Below is a small trained network, with its code and all its weights. Each question gives an input and a target symbol and asks what happens when units are switched off, that is, made to give their printed mean instead of their output.

import numpy as np


def w(rows, s, z=0):
    codes = np.array(rows[::2]) - 128.0
    scale = np.full(codes.shape[1], s)
    scale[-1] = z or s
    return codes * scale


def norm(h):
    return h / np.sqrt((h * h).mean(-1, keepdims=True) + 1e-5)


def f(y):
    return y / 2 * (1 + np.tanh(0.7978845608 * (y + 0.044715 * y**3)))


def softmax(a):
    e = np.exp(a - a.max(-1, keepdims=True))
    return e / e.sum(-1, keepdims=True)


def log_softmax(a):
    a = a - a.max(-1, keepdims=True)
    return a - np.log(np.exp(a).sum(-1, keepdims=True))


def net(x, mask):
    ids = ['αβεμξψω'.index(c) for c in x.split()]
    T = len(ids)
    res = E[ids] + P[:T]
    r = norm(res)
    for j in range(3):
        rows = slice(2 * j, 2 * j + 2)
        q, k, v = (r @ M[0][rows].T for M in (Q, K, V))
        z = softmax(np.where(np.tri(T) > 0, q @ k.T / 2**0.5, -1e9)) @ v
        o = O[0][rows]
        res = res + np.where(mask[j], z, o[:, -1]) @ o[:, :-1]
    y = f(norm(res) @ A[0][:, :-1].T + A[0][:, -1])
    res = res + np.where(mask[3:15], y, B[0][:, -1]) @ B[0][:, :-1]
    return log_softmax(norm(res)[-1] @ U[:, :-1].T + U[:, -1])


Q, K, V, O, A, B = {}, {}, {}, {}, {}, {}
E = w([
[183,79,134,178],'α',
[171,235,1,200],'β',
[123,140,136,88],'ε',
[136,151,154,112],'μ',
[114,192,126,91],'ξ',
[108,174,107,136],'ψ',
[132,137,140,95],'ω',
],0.0063)
P = w([
[156,134,143,118],'0',
[91,140,162,149],'1',
[102,58,198,99],'2',
[109,125,3,90],'3',
[72,181,134,175],'4',
[99,57,190,93],'5',
[108,114,44,94],'6',
[66,181,132,172],'7',
[96,57,183,88],'8',
[132,126,78,118],'9',
[47,164,125,145],'10',
],0.0064)
Q[0] = w([
[146,226,37,251],'H0',
[170,100,187,92],'H0',
[171,36,161,87],'H1',
[164,171,116,171],'H1',
[87,244,68,161],'H2',
[162,74,80,149],'H2',
],0.011)
K[0] = w([
[51,83,103,177],'H0',
[231,159,198,140],'H0',
[219,131,127,61],'H1',
[120,155,98,254],'H1',
[43,141,31,150],'H2',
[121,84,229,155],'H2',
],0.0093)
V[0] = w([
[42,140,62,150],'H0',
[95,232,107,56],'H0',
[104,31,136,93],'H1',
[255,102,100,82],'H1',
[193,130,38,103],'H2',
[148,155,131,197],'H2',
],0.0051)
O[0] = w([
[210,131,244,209,125],'H0',
[169,253,81,195,160],'H0',
[194,144,241,242,22],'H1',
[204,236,91,134,5],'H1',
[92,73,175,68,183],'H2',
[138,94,198,221,159],'H2',
],0.0044,0.0011)
A[0] = w([
[165,85,162,123,118],'N0',
[138,184,77,147,111],'N1',
[176,147,115,72,85],'N2',
[131,138,130,170,139],'N3',
[157,66,88,125,81],'N4',
[129,134,247,90,38],'N5',
[78,197,133,124,175],'N6',
[104,172,225,175,2],'N7',
[104,150,104,20,165],'N8',
[108,67,177,109,87],'N9',
[115,212,196,65,63],'N10',
[72,83,99,103,109],'N11',
],0.011,0.0048)
B[0] = w([
[108,218,112,129,158],'N0',
[58,64,149,82,191],'N1',
[125,167,96,166,136],'N2',
[123,71,142,60,147],'N3',
[111,170,184,116,166],'N4',
[122,209,145,253,153],'N5',
[205,167,170,171,236],'N6',
[179,128,73,84,147],'N7',
[103,105,65,94,255],'N8',
[59,57,43,113,188],'N9',
[80,51,171,75,168],'N10',
[221,68,153,164,192],'N11',
],0.0063,0.0045)
U = w([
[72,39,91,159,144],'α',
[61,204,118,208,130],'β',
[91,151,155,82,50],'ε',
[208,85,108,73,15],'μ',
[85,110,249,39,55],'ξ',
[205,173,172,160,255],'ψ',
[105,197,55,63,212],'ω',
],0.011,0.0042)

Each question gives the input, a string of symbols that net reads in full, and the target symbol t.
The units are the heads (2 rows each of Q, K, V and O) and the neurons (one row each of A and B). Each row of codes is followed by its name. A weight is (code - 128) times the scale printed after its matrix; where a second scale follows, it is the last column's (O, A, B and U).
mask holds one flag per unit, heads first, then neurons. A switched-off unit (its flag False) gives its mean, the last column of its rows in O or B, instead of its output. The means were averaged over made-up inputs and are rounded, as every weight is.
A unit's drop is (log p(t) with every unit on - log p(t) with that unit switched off) / (log p(t) with every unit on - log p(t) with every unit switched off).
The circuit of an input: a set's keep is (log p(t) with only the set's units on - log p(t) with every unit switched off) / (log p(t) with every unit on - log p(t) with every unit switched off). Starting from the 12 units with the biggest drops (on a tie, the unit counted first), units are removed one at a time, each time the one whose removal leaves the highest keep (on an exact tie, the one counted first), for as long as the keep stays at least 0.8.
circuit, biggest first: the units of the circuit, biggest drop first
most important unit: the unit with the biggest drop
k most important neurons: the k neurons with the biggest drops, biggest first
drop when u is switched off: that unit's drop, to one decimal
input ψ ψ μ, target ψ: 2 most important neurons => (N5; N7)
input ψ α ξ μ α α α α ξ, target ψ: most important unit => H1
input β ε α α μ ξ ψ β α, target β: circuit, biggest first => (N0; H1; N11; N5)
input ψ ω ψ μ β ε, target ψ: 2 most important neurons => (N5; N7)
input α α β α, target ψ: circuit, biggest first => (N9; N8; H2)
input α ω ψ α μ ψ α ω, target α: circuit, biggest first => (H1; N11)
input α ψ μ, target α: 3 most important neurons => (N9; N5; N11)
input β α β α ξ ε ξ ξ α, target β: 3 most important neurons => (N0; N11; N6)
input ω α ω, target ω: 2 most important neurons => (N8; N2)
input ω β μ, target ω: circuit, biggest first => (H0; H1)
input ξ β α ψ β α μ ε α, target ξ: 2 most important neurons => (N6; N9)
input α α ω α β α ε α α α, target ψ: 3 most important neurons => (N8; N1; N9)
input α ξ ω, target α: 2 most important neurons => (N9; N5)
input β α α α ψ α ε α β ψ ψ, target ψ: most important unit => N6
input ξ ε μ ξ ω β α, target ω: 2 most important neurons => (N11; N6)
input ξ ψ ψ ψ μ, target ψ: 3 most important neurons => (N6; N5; N1)
input ξ α β ψ ω, target ψ: 4 most important neurons => (N6; N5; N1; N7)
input μ α α α β β, target μ: 2 most important neurons => (N11; N6)
input α ω ψ α ψ α ω β β β ξ, target ξ: 3 most important neurons => (N10; N6; N8)
input β μ ε, target β: circuit, biggest first => (N5)
input α ψ μ ψ ω ψ μ ω, target ψ: drop when N5 is switched off => 0.3
input ψ ξ ε ψ ψ α α α β, target ψ: drop when H2 is switched off => 0.7
input β ψ α ξ ψ ψ, target β: drop when N6 is switched off => 0.0
